Below is a small trained network, with its code and all its weights. Each question gives an input and a class and asks what happens when units are switched off, that is, made to give their printed mean instead of their output.

import numpy as np


def w(rows, s, z=0):
    codes = np.array(rows[::2]) - 128.0
    scale = np.full(codes.shape[1], s)
    scale[-1] = z or s
    return codes * scale


def f(y):
    return np.maximum(y, 0)


def log_softmax(a):
    a = a - a.max(-1, keepdims=True)
    return a - np.log(np.exp(a).sum(-1, keepdims=True))


def net(x, mask):
    res = np.array(x, float).reshape(1, 5) / 4 @ E
    y = f(res @ A[0][:, :-1].T + A[0][:, -1])
    res = res + np.where(mask, y, B[0][:, -1]) @ B[0][:, :-1]
    return log_softmax(res[-1] @ U[:, :-1].T + U[:, -1])


A, B = {}, {}
E = w([
[150,174,89,87,174,164,229,130,170,102,107,193],'x0',
[140,79,159,70,188,38,178,63,118,101,143,67],'x1',
[148,111,87,100,75,104,84,95,78,207,67,133],'x2',
[98,109,97,103,168,73,149,85,150,103,102,140],'x3',
[84,109,149,9,175,78,115,178,162,97,64,176],'x4',
],0.012)
A[0] = w([
[185,178,51,254,55,246,121,128,59,173,189,101,246],'N1',
[86,200,107,131,185,217,218,114,175,6,97,230,158],'N2',
[184,191,150,255,136,242,63,116,102,179,132,84,145],'N3',
[66,103,159,170,151,8,138,132,115,91,166,20,181],'N4',
[96,170,176,85,101,119,62,213,192,135,87,162,225],'N5',
[132,110,194,96,194,95,132,106,135,51,211,96,3],'N6',
[156,169,140,13,199,76,182,78,175,102,106,113,67],'N7',
[80,76,137,163,48,88,55,106,12,165,94,54,128],'N8',
[64,136,163,158,157,234,154,237,167,111,219,135,180],'N9',
[145,74,120,124,161,37,131,13,128,135,171,13,190],'N10',
[173,162,178,223,60,177,134,120,115,167,152,146,72],'N11',
[47,149,50,182,72,134,46,184,114,226,25,203,175],'N12',
[65,75,234,111,167,74,71,154,63,114,101,98,121],'N13',
],0.0077,0.0031)
B[0] = w([
[184,40,97,191,194,125,204,196,129,111,209,127,254],'N1',
[101,116,41,140,94,72,136,116,254,26,118,159,230],'N2',
[230,59,113,178,167,137,194,189,97,173,151,108,221],'N3',
[107,148,161,155,13,140,82,123,130,90,200,104,177],'N4',
[56,106,75,98,58,134,146,85,150,45,103,87,180],'N5',
[88,138,128,62,97,101,112,108,206,121,80,189,166],'N6',
[124,120,135,108,198,144,180,131,84,126,61,119,196],'N7',
[101,110,70,109,111,100,156,106,206,51,151,133,204],'N8',
[74,153,163,138,72,160,35,125,102,147,145,82,197],'N9',
[66,196,163,156,34,203,37,125,109,162,60,95,193],'N10',
[194,138,164,173,166,129,185,110,86,163,155,63,192],'N11',
[28,158,84,66,138,108,88,62,184,51,99,151,205],'N12',
[77,176,104,175,101,152,37,123,133,120,88,156,168],'N13',
],0.0086,0.022)
U = w([
[167,168,199,121,219,39,37,150,101,166,189,226,24],'0',
[107,156,167,75,140,140,110,109,30,155,80,115,113],'1',
[203,106,140,169,126,150,157,172,90,142,186,96,122],'2',
[66,143,106,116,51,133,74,117,150,86,131,125,146],'3',
[121,115,87,93,185,113,185,132,145,90,123,136,154],'4',
[150,198,171,108,168,55,63,145,103,208,219,251,9],'5',
[149,160,186,90,186,65,62,116,111,195,224,217,5],'6',
],0.013,0.011)

Each question gives the input, the list of numbers given to net, and the class t.
The units are the neurons (one row each of A and B). Each row of codes is followed by its name. A weight is (code - 128) times the scale printed after its matrix; where a second scale follows, it is the last column's (A, B and U).
mask holds one flag per neuron, in row order. A switched-off neuron (its flag False) gives its mean, the last column of its row in B, instead of its output. The means were averaged over made-up inputs and are rounded, as every weight is.
A unit's drop is (log p(t) with every unit on - log p(t) with that unit switched off) / (log p(t) with every unit on - log p(t) with every unit switched off).
The circuit of an input: a set's keep is (log p(t) with only the set's units on - log p(t) with every unit switched off) / (log p(t) with every unit on - log p(t) with every unit switched off). Starting from the 12 units with the biggest drops (on a tie, the unit counted first), units are removed one at a time, each time the one whose removal leaves the highest keep (on an exact tie, the one counted first), for as long as the keep stays at least 0.8.
circuit, biggest first: the units of the circuit, biggest drop first
unit that matters most: the unit with the biggest drop
top k neurons: the k neurons with the biggest drops, biggest first
drop of u: that unit's drop, to one decimal
input [8,-7,4,3,7], class 3: unit that matters most -> N1
input [-1,-3,8,-7,3], class 4: circuit, biggest first -> (N10, N9)
input [5,8,3,6,0], class 1: top 2 neurons -> (N7, N10)
input [0,5,4,4,2], class 1: top 4 neurons -> (N2, N7, N12, N5)
input [8,-5,1,4,5], class 3: top 2 neurons -> (N1, N3)
input [-3,-5,8,5,-5], class 4: top 2 neurons -> (N12, N8)
input [4,4,3,-4,0], class 1: circuit, biggest first -> (N1, N2, N8)
input [4,7,2,6,8], class 3: top 4 neurons -> (N10, N1, N3, N13)
input [3,2,6,6,2], class 1: top 3 neurons -> (N1, N2, N8)
input [6,-3,3,-1,4], class 3: top 3 neurons -> (N1, N3, N11)
input [2,8,6,5,5], class 1: top 2 neurons -> (N7, N2)
input [4,-1,-3,-2,4], class 3: top 3 neurons -> (N1, N3, N9)
input [-8,-3,8,-4,-1], class 4: drop of N12 -> 0.7
input [6,-1,-8,-7,2], class 3: circuit, biggest first -> (N9)
input [-5,-6,0,6,-1], class 4: drop of N9 -> 0.2
input [-7,-5,3,4,-5], class 2: drop of N3 -> 0.1
